Here is a tiny trained network, its code and every weight. The questions are about switching its units off for an input and a class, where a switched-off unit gives its printed mean instead of its output.

import numpy as np


def w(rows, s, z=0):
    codes = np.array(rows[::2]) - 128.0
    scale = np.full(codes.shape[1], s)
    scale[-1] = z or s
    return codes * scale


def f(y):
    return y / 2 * (1 + np.tanh(0.7978845608 * (y + 0.044715 * y**3)))


def log_softmax(a):
    a = a - a.max(-1, keepdims=True)
    return a - np.log(np.exp(a).sum(-1, keepdims=True))


def net(x, mask):
    res = np.array(x, float).reshape(1, 8) / 4 @ E
    y = f(res @ A[0][:, :-1].T + A[0][:, -1])
    res = res + np.where(mask, y, B[0][:, -1]) @ B[0][:, :-1]
    return log_softmax(res[-1] @ U[:, :-1].T + U[:, -1])


A, B = {}, {}
E = w([
[161,34,183,89,106,160,216,87],'x0',
[128,127,125,128,128,132,124,125],'x1',
[81,39,157,255,140,119,75,159],'x2',
[208,130,202,131,241,170,65,91],'x3',
[205,142,33,223,89,105,153,47],'x4',
[131,127,127,129,120,135,123,128],'x5',
[124,131,130,125,137,115,135,125],'x6',
[50,139,77,150,184,216,160,63],'x7',
],0.0073)
A[0] = w([
[119,139,78,88,141,134,96,154,63],'n1',
[17,45,208,96,130,194,112,243,88],'n2',
[66,2,169,250,109,106,61,164,80],'n3',
[91,143,83,114,151,76,58,127,245],'n4',
[98,104,87,119,79,141,138,175,48],'n5',
[163,159,201,146,175,169,70,72,20],'n6',
[184,228,120,23,77,172,117,99,66],'n7',
[185,139,154,113,119,74,138,182,43],'n8',
[207,99,45,189,112,114,138,147,211],'n9',
[15,90,93,115,74,81,147,171,59],'n10',
[83,132,163,60,140,158,102,180,48],'n11',
[91,182,57,127,129,74,51,91,22],'n12',
[30,153,101,132,235,250,212,111,87],'n13',
[86,190,159,33,129,169,152,190,134],'n14',
[130,35,189,96,38,180,177,99,174],'n15',
[204,156,205,141,183,106,64,85,126],'n16',
[113,148,88,128,105,114,177,151,55],'n17',
[158,51,161,100,112,192,203,141,40],'n18',
[97,76,149,188,120,137,84,147,55],'n19',
[98,91,80,122,74,140,135,165,76],'n20',
[116,70,162,51,155,136,70,170,224],'n21',
[150,113,161,124,185,80,154,109,254],'n22',
[79,178,105,136,15,57,185,127,190],'n23',
[191,112,82,186,85,102,165,19,46],'n24',
[155,60,164,103,98,158,177,92,65],'n25',
[141,24,153,123,157,97,213,57,133],'n26',
[124,112,177,134,150,128,200,125,22],'n27',
[77,126,128,158,135,211,130,75,187],'n28',
[79,224,135,151,117,155,36,173,62],'n29',
[140,187,95,158,166,113,105,161,52],'n30',
[200,113,213,122,62,49,104,218,175],'n31',
],0.0079,0.0083)
B[0] = w([
[107,146,169,130,101,66,130,109,122],'n1',
[204,162,125,223,126,111,150,103,222],'n2',
[93,140,100,35,191,67,205,75,229],'n3',
[102,179,150,120,137,177,128,191,233],'n4',
[186,45,187,126,102,151,82,31,130],'n5',
[202,25,202,75,122,168,66,31,150],'n6',
[50,80,112,90,213,50,200,60,192],'n7',
[111,79,149,90,41,54,157,94,137],'n8',
[158,166,97,169,142,121,132,147,247],'n9',
[185,62,160,104,164,186,72,106,169],'n10',
[192,185,155,197,76,73,129,52,154],'n11',
[81,153,237,128,88,96,90,118,145],'n12',
[141,53,108,131,33,69,148,186,198],'n13',
[182,146,89,181,170,108,133,83,202],'n14',
[109,169,156,117,165,142,107,184,234],'n15',
[171,74,135,80,107,161,115,147,203],'n16',
[144,49,212,110,170,116,91,30,131],'n17',
[67,188,196,120,115,93,79,136,154],'n18',
[117,135,138,64,198,49,206,52,147],'n19',
[194,70,186,95,137,150,114,86,141],'n20',
[135,146,69,179,134,152,134,124,239],'n21',
[118,123,62,129,156,206,112,150,238],'n22',
[149,83,121,109,178,197,94,128,247],'n23',
[190,160,177,221,115,76,120,92,191],'n24',
[92,155,176,95,131,69,53,144,155],'n25',
[70,223,184,104,118,144,86,154,198],'n26',
[117,156,176,152,79,65,59,78,119],'n27',
[99,98,77,108,76,130,139,169,197],'n28',
[79,180,203,105,104,112,87,146,163],'n29',
[69,128,254,110,87,43,78,86,135],'n30',
[76,97,72,118,32,124,121,133,254],'n31',
],0.01,0.0086)
U = w([
[71,119,107,49,233,51,213,54,79],'0',
[196,162,129,236,125,69,112,68,88],'1',
[164,21,172,78,169,200,53,99,52],'2',
[35,182,199,105,137,108,56,195,54],'3',
[109,132,78,111,168,170,129,184,245],'4',
[86,51,71,111,11,84,136,166,56],'5',
[113,133,86,122,178,176,134,184,208],'6',
[109,128,83,121,176,171,126,179,203],'7',
],0.011,0.012)

Each question gives the input, the list of numbers given to net, and the class t.
The units are the neurons (one row each of A and B). Each row of codes is followed by its name. A weight is (code - 128) times the scale printed after its matrix; where a second scale follows, it is the last column's (A, B and U).
mask holds one flag per neuron, in row order. A switched-off neuron (its flag False) gives its mean, the last column of its row in B, instead of its output. The means were averaged over made-up inputs and are rounded, as every weight is.
A unit's drop is (log p(t) with every unit on - log p(t) with that unit switched off) / (log p(t) with every unit on - log p(t) with every unit switched off).
The circuit of an input: a set's keep is (log p(t) with only the set's units on - log p(t) with every unit switched off) / (log p(t) with every unit on - log p(t) with every unit switched off). Starting from the 12 units with the biggest drops (on a tie, the unit counted first), units are removed one at a time, each time the one whose removal leaves the highest keep (on an exact tie, the one counted first), for as long as the keep stays at least 0.8.
circuit, biggest first: the units of the circuit, biggest drop first
most important unit: the unit with the biggest drop
top k neurons: the k neurons with the biggest drops, biggest first
drop when u is switched off: that unit's drop, to one decimal
input [-8,5,3,-5,0,1,4,-6], class 3: circuit, biggest first -> n29
input [3,-8,4,8,-8,-3,0,-5], class 1: top 4 neurons -> n2, n11, n21, n23
input [8,-7,-6,1,5,-2,5,-2], class 3: circuit, biggest first -> n26, n25
input [8,0,-5,1,-7,-8,-5,-5], class 3: top 3 neurons -> n15, n18, n25
input [-7,5,-4,3,-7,4,-4,-6], class 1: circuit, biggest first -> n14, n11
input [-8,4,-1,-5,7,3,-3,8], class 3: top 3 neurons -> n12, n4, n2
input [-8,6,-3,-7,-2,-8,0,-3], class 3: top 4 neurons -> n29, n4, n12, n16
input [-6,-2,6,7,-1,-4,7,2], class 2: top 3 neurons -> n6, n16, n7
input [1,-5,6,1,-2,6,1,8], class 5: top 2 neurons -> n13, n28
input [-4,7,8,-5,8,1,-3,5], class 0: top 2 neurons -> n3, n19
input [7,2,-7,-6,3,5,5,0], class 0: top 3 neurons -> n7, n4, n17
input [2,2,-3,-6,-5,-3,3,0], class 2: top 2 neurons -> n10, n23
input [-1,7,-6,-7,2,-3,0,3], class 2: top 2 neurons -> n23, n3
input [4,7,8,-1,3,-7,4,-1], class 0: most important unit -> n3
input [1,-7,-7,3,1,-4,0,-8], class 5: top 3 neurons -> n31, n3, n8
input [-3,-4,-7,7,7,1,1,5], class 0: top 2 neurons -> n7, n2
input [3,-8,1,8,6,-4,-1,-5], class 2: top 2 neurons -> n16, n6
input [3,3,5,2,5,5,0,6], class 5: circuit, biggest first -> n13, n28
input [7,-5,6,-6,-8,4,7,-2], class 1: top 2 neurons -> n2, n11
input [2,-1,-1,5,-1,-3,0,-7], class 5: circuit, biggest first -> n31
input [7,0,8,4,3,-4,8,5], class 0: top 3 neurons -> n3, n19, n4
input [-8,-5,1,1,-2,6,6,-3], class 3: drop when n29 is switched off -> 0.1
input [1,0,-7,1,2,0,-5,7], class 0: drop when n31 is switched off -> 1.3
input [-6,-2,-4,-7,1,-5,8,8], class 5: drop when n15 is switched off -> 0.2
input [1,-8,6,8,6,-5,0,5], class 2: drop when n6 is switched off -> 1.5
